Below are the code and all the weights of a small trained network. Each question names an input and a class and asks about switching units off, where a switched-off unit gives its printed mean instead of its output.

import numpy as np


def w(rows, s, z=0):
    codes = np.array(rows[::2]) - 128.0
    scale = np.full(codes.shape[1], s)
    scale[-1] = z or s
    return codes * scale


def norm(h):
    return h / np.sqrt((h * h).mean(-1, keepdims=True) + 1e-5)


def f(y):
    return y / 2 * (1 + np.tanh(0.7978845608 * (y + 0.044715 * y**3)))


def log_softmax(a):
    a = a - a.max(-1, keepdims=True)
    return a - np.log(np.exp(a).sum(-1, keepdims=True))


def net(x, mask):
    res = np.array(x, float).reshape(1, 5) / 4 @ E
    u = 0
    for l in range(2):
        y = f(norm(res) @ A[l][:, :-1].T + A[l][:, -1])
        res = res + np.where(mask[u : u + 16], y, B[l][:, -1]) @ B[l][:, :-1]
        u += 16
    return log_softmax(norm(res)[-1] @ U[:, :-1].T + U[:, -1])


A, B = {}, {}
E = w([
[93,120,103,162,124,155,161,117,134],'x0',
[95,134,92,74,99,83,112,140,170],'x1',
[138,138,99,159,99,182,4,98,200],'x2',
[200,103,144,158,153,88,108,161,120],'x3',
[91,141,115,148,99,95,185,135,215],'x4',
],0.004)
A[0] = w([
[114,192,138,180,99,35,187,171,203,63],'L0N0',
[46,197,84,102,59,157,160,113,187,6],'L0N1',
[52,95,31,120,94,89,180,107,191,163],'L0N2',
[167,117,107,130,62,125,19,110,140,57],'L0N3',
[118,93,99,147,108,85,214,127,167,157],'L0N4',
[141,135,115,146,98,128,3,149,179,66],'L0N5',
[106,105,160,93,157,130,219,154,51,130],'L0N6',
[107,154,166,180,84,130,155,111,206,164],'L0N7',
[117,120,132,95,138,182,124,97,61,131],'L0N8',
[178,49,126,117,162,29,169,193,120,97],'L0N9',
[110,139,118,65,108,139,13,171,181,126],'L0N10',
[114,148,147,126,141,60,197,151,124,155],'L0N11',
[116,115,132,28,108,13,153,204,135,89],'L0N12',
[134,143,94,69,112,97,48,134,97,57],'L0N13',
[73,139,137,103,160,201,189,104,144,86],'L0N14',
[40,134,95,90,90,121,116,114,198,74],'L0N15',
],0.0045,0.0022)
B[0] = w([
[26,133,97,93,195,167,153,62,127,199],'L0N0',
[130,155,116,127,84,55,167,170,79,208],'L0N1',
[53,182,154,72,78,160,206,161,52,253],'L0N2',
[168,119,183,109,240,140,83,134,202,198],'L0N3',
[109,156,176,107,213,109,150,154,199,202],'L0N4',
[194,28,155,92,198,137,49,133,152,222],'L0N5',
[172,136,114,123,96,127,16,61,158,254],'L0N6',
[124,102,85,97,200,95,116,54,165,198],'L0N7',
[118,114,144,55,64,162,106,118,77,176],'L0N8',
[122,136,97,97,87,49,181,167,178,211],'L0N9',
[221,49,83,143,138,78,121,98,110,232],'L0N10',
[91,119,175,131,125,88,111,108,252,207],'L0N11',
[31,215,222,34,134,85,222,188,166,228],'L0N12',
[84,170,192,151,227,157,130,86,216,156],'L0N13',
[202,205,155,139,129,125,128,165,86,164],'L0N14',
[127,115,56,144,105,101,193,98,57,209],'L0N15',
],0.0036,0.0028)
A[1] = w([
[90,91,16,124,32,156,129,56,126,129],'L1N0',
[99,76,111,223,128,153,203,159,165,94],'L1N1',
[135,130,158,75,99,171,73,168,64,12],'L1N2',
[133,167,143,159,131,139,177,81,100,163],'L1N3',
[75,108,163,153,196,180,40,118,196,89],'L1N4',
[152,141,180,76,221,125,128,175,42,136],'L1N5',
[77,172,132,216,163,153,240,135,162,114],'L1N6',
[88,110,83,107,62,248,88,129,18,65],'L1N7',
[204,56,254,162,115,113,116,197,121,76],'L1N8',
[159,135,125,240,219,192,60,159,50,115],'L1N9',
[85,89,71,150,173,93,200,178,186,129],'L1N10',
[176,85,90,71,166,111,27,146,124,166],'L1N11',
[200,91,164,154,151,93,177,245,147,64],'L1N12',
[101,169,202,151,70,243,144,178,40,4],'L1N13',
[161,70,162,228,144,132,41,66,170,51],'L1N14',
[118,135,87,106,162,80,115,119,251,110],'L1N15',
],0.0046,0.0021)
B[1] = w([
[184,143,60,214,45,115,94,155,30,164],'L1N0',
[71,131,200,22,118,103,143,143,156,129],'L1N1',
[55,117,78,65,80,107,179,56,94,144],'L1N2',
[120,90,161,94,168,89,94,167,142,162],'L1N3',
[236,132,202,88,205,151,88,112,178,185],'L1N4',
[77,141,92,166,95,166,143,115,205,202],'L1N5',
[96,106,192,14,172,127,143,124,149,206],'L1N6',
[127,45,23,236,55,149,82,69,105,192],'L1N7',
[165,198,101,180,98,87,73,205,157,197],'L1N8',
[56,97,78,27,140,139,177,33,142,239],'L1N9',
[76,167,174,56,54,150,151,130,88,204],'L1N10',
[107,88,205,137,185,184,189,132,151,253],'L1N11',
[155,182,94,194,127,139,86,166,114,152],'L1N12',
[95,124,15,213,79,112,77,144,116,156],'L1N13',
[55,129,197,56,151,109,159,120,135,236],'L1N14',
[143,114,72,179,78,185,123,112,3,219],'L1N15',
],0.0045,0.003)
U = w([
[228,219,184,255,115,45,58,252,185,2],'0',
[176,34,217,92,234,223,35,40,218,191],'1',
[94,80,20,249,8,187,69,46,38,159],'2',
[27,231,223,50,53,29,242,204,156,216],'3',
],0.0065,0.0026)

Each question gives the input, the list of numbers given to net, and the class t.
The units are the neurons (one row each of A and B). Each row of codes is followed by its name. A weight is (code - 128) times the scale printed after its matrix; where a second scale follows, it is the last column's (A, B and U).
mask holds one flag per neuron, layer by layer. A switched-off neuron (its flag False) gives its mean, the last column of its row in B, instead of its output. The means were averaged over made-up inputs and are rounded, as every weight is.
A unit's drop is (log p(t) with every unit on - log p(t) with that unit switched off) / (log p(t) with every unit on - log p(t) with every unit switched off).
The circuit of an input: a set's keep is (log p(t) with only the set's units on - log p(t) with every unit switched off) / (log p(t) with every unit on - log p(t) with every unit switched off). Starting from the 12 units with the biggest drops (on a tie, the unit counted first), units are removed one at a time, each time the one whose removal leaves the highest keep (on an exact tie, the one counted first), for as long as the keep stays at least 0.8.
units of the circuit, in order: the units of the circuit, biggest drop first
unit that matters most: the unit with the biggest drop
k most important neurons: the k neurons with the biggest drops, biggest first
top k neurons in layer l: the k neurons of layer l with the biggest drops, biggest first
drop when u is switched off: that unit's drop, to one decimal
input [2,-2,-3,8,-7], class 0: units of the circuit, in order	L1N8
input [7,-8,-7,8,0], class 0: units of the circuit, in order	L1N12, L1N8
input [-5,0,1,6,-2], class 0: 2 most important neurons	L1N8, L0N9
input [-8,1,8,-5,8], class 2: top 2 neurons in layer 1	L1N15, L1N0
input [-7,-4,-3,5,-7], class 0: 2 most important neurons	L1N8, L0N0
input [-2,0,-8,-8,-5], class 2: 2 most important neurons	L0N6, L0N8
input [-4,-4,2,-5,-7], class 2: top 4 neurons in layer 1	L1N7, L1N13, L1N2, L1N6
input [-4,-4,1,3,2], class 0: 4 most important neurons	L1N8, L0N6, L1N12, L0N9
input [-6,-5,-2,1,-1], class 0: top 2 neurons in layer 0	L0N2, L0N9
input [5,-3,-6,-8,-1], class 2: 2 most important neurons	L0N6, L0N12
input [7,-4,-6,1,-2], class 0: top 4 neurons in layer 0	L0N6, L0N0, L0N13, L0N7
input [4,-1,1,1,-7], class 2: 2 most important neurons	L1N7, L0N8
input [-6,3,-3,6,-5], class 0: top 2 neurons in layer 0	L0N2, L0N0
input [-2,-7,-4,-4,3], class 1: unit that matters most	L0N6
input [-2,6,0,-3,-5], class 1: drop when L0N13 is switched off	0.3
input [-7,-1,-3,6,0], class 0: drop when L0N12 is switched off	-0.1
input [5,7,-2,-6,-8], class 2: drop when L1N15 is switched off	0.0
